Below is a small trained network, with its code and all its weights. Each question gives an input and a class and asks what happens when units are switched off, that is, made to give their printed mean instead of their output.

import numpy as np


def w(rows, s, z=0):
    codes = np.array(rows[::2]) - 128.0
    scale = np.full(codes.shape[1], s)
    scale[-1] = z or s
    return codes * scale


def f(y):
    return np.maximum(y, 0)


def log_softmax(a):
    a = a - a.max(-1, keepdims=True)
    return a - np.log(np.exp(a).sum(-1, keepdims=True))


def net(x, mask):
    res = np.array(x, float).reshape(1, 4) / 4 @ E
    y = f(res @ A[0][:, :-1].T + A[0][:, -1])
    res = res + np.where(mask, y, B[0][:, -1]) @ B[0][:, :-1]
    return log_softmax(res[-1] @ U[:, :-1].T + U[:, -1])


A, B = {}, {}
E = w([
[208,196,163,181,158,154,94,78,43,138],'x0',
[207,127,104,135,65,79,133,124,120,4],'x1',
[73,97,97,59,130,254,146,105,119,71],'x2',
[141,209,208,90,97,128,202,128,204,166],'x3',
],0.0085)
A[0] = w([
[66,175,233,133,173,127,201,134,152,221,126],'N1',
[89,178,168,147,181,225,98,129,61,196,220],'N2',
[170,65,65,182,61,29,116,207,130,78,181],'N3',
[176,199,208,161,125,32,159,116,190,193,146],'N4',
[144,220,231,155,149,79,181,133,207,254,184],'N5',
[114,84,109,199,183,183,36,130,49,164,229],'N6',
[215,198,184,154,129,64,229,112,168,91,252],'N7',
[56,141,155,45,171,173,234,95,221,114,145],'N8',
],0.0063,0.0032)
B[0] = w([
[161,114,149,182,175,46,91,89,113,141,212],'N1',
[38,103,93,65,179,94,110,133,127,101,214],'N2',
[81,127,168,129,168,36,59,130,126,132,232],'N3',
[194,232,223,215,11,81,121,156,201,229,233],'N4',
[211,245,219,253,129,70,56,98,59,175,254],'N5',
[75,99,71,72,206,67,129,63,95,44,225],'N6',
[108,157,170,163,48,181,114,184,165,177,236],'N7',
[127,122,112,62,50,196,125,213,150,180,220],'N8',
],0.0077,0.0093)
U = w([
[39,55,100,36,41,255,233,208,206,174,90],'0',
[209,109,86,156,159,209,128,62,25,90,3],'1',
[46,47,87,115,244,48,94,106,86,118,175],'2',
[228,212,214,251,37,85,129,124,112,154,241],'3',
],0.0075,0.0037)

Each question gives the input, the list of numbers given to net, and the class t.
The units are the neurons (one row each of A and B). Each row of codes is followed by its name. A weight is (code - 128) times the scale printed after its matrix; where a second scale follows, it is the last column's (A, B and U).
mask holds one flag per neuron, in row order. A switched-off neuron (its flag False) gives its mean, the last column of its row in B, instead of its output. The means were averaged over made-up inputs and are rounded, as every weight is.
A unit's drop is (log p(t) with every unit on - log p(t) with that unit switched off) / (log p(t) with every unit on - log p(t) with every unit switched off).
The circuit of an input: a set's keep is (log p(t) with only the set's units on - log p(t) with every unit switched off) / (log p(t) with every unit on - log p(t) with every unit switched off). Starting from all 8 units, units are removed one at a time, each time the one whose removal leaves the highest keep (on an exact tie, the one counted first), for as long as the keep stays at least 0.8.
circuit, biggest first: the units of the circuit, biggest drop first
top k neurons: the k neurons with the biggest drops, biggest first
drop when u is switched off: that unit's drop, to one decimal
input [3,-5,8,2], class 0: circuit, biggest first : [N5]
input [-4,-7,1,1], class 2: top 2 neurons : [N4, N1]
input [3,4,-2,-4], class 2: circuit, biggest first : [N4, N5]
input [3,4,5,-4], class 1: top 2 neurons : [N2, N3]
input [5,2,8,1], class 0: top 3 neurons : [N5, N1, N3]
input [0,-4,7,-2], class 0: top 4 neurons : [N5, N8, N3, N1]
input [-4,-4,2,-3], class 0: top 4 neurons : [N5, N3, N1, N8]
input [-1,8,4,4], class 0: top 2 neurons : [N5, N4]
input [-8,0,1,-2], class 0: drop when N5 is switched off : 0.2
input [-8,8,5,-1], class 0: drop when N5 is switched off : 0.5
input [3,6,8,2], class 0: drop when N5 is switched off : 0.5
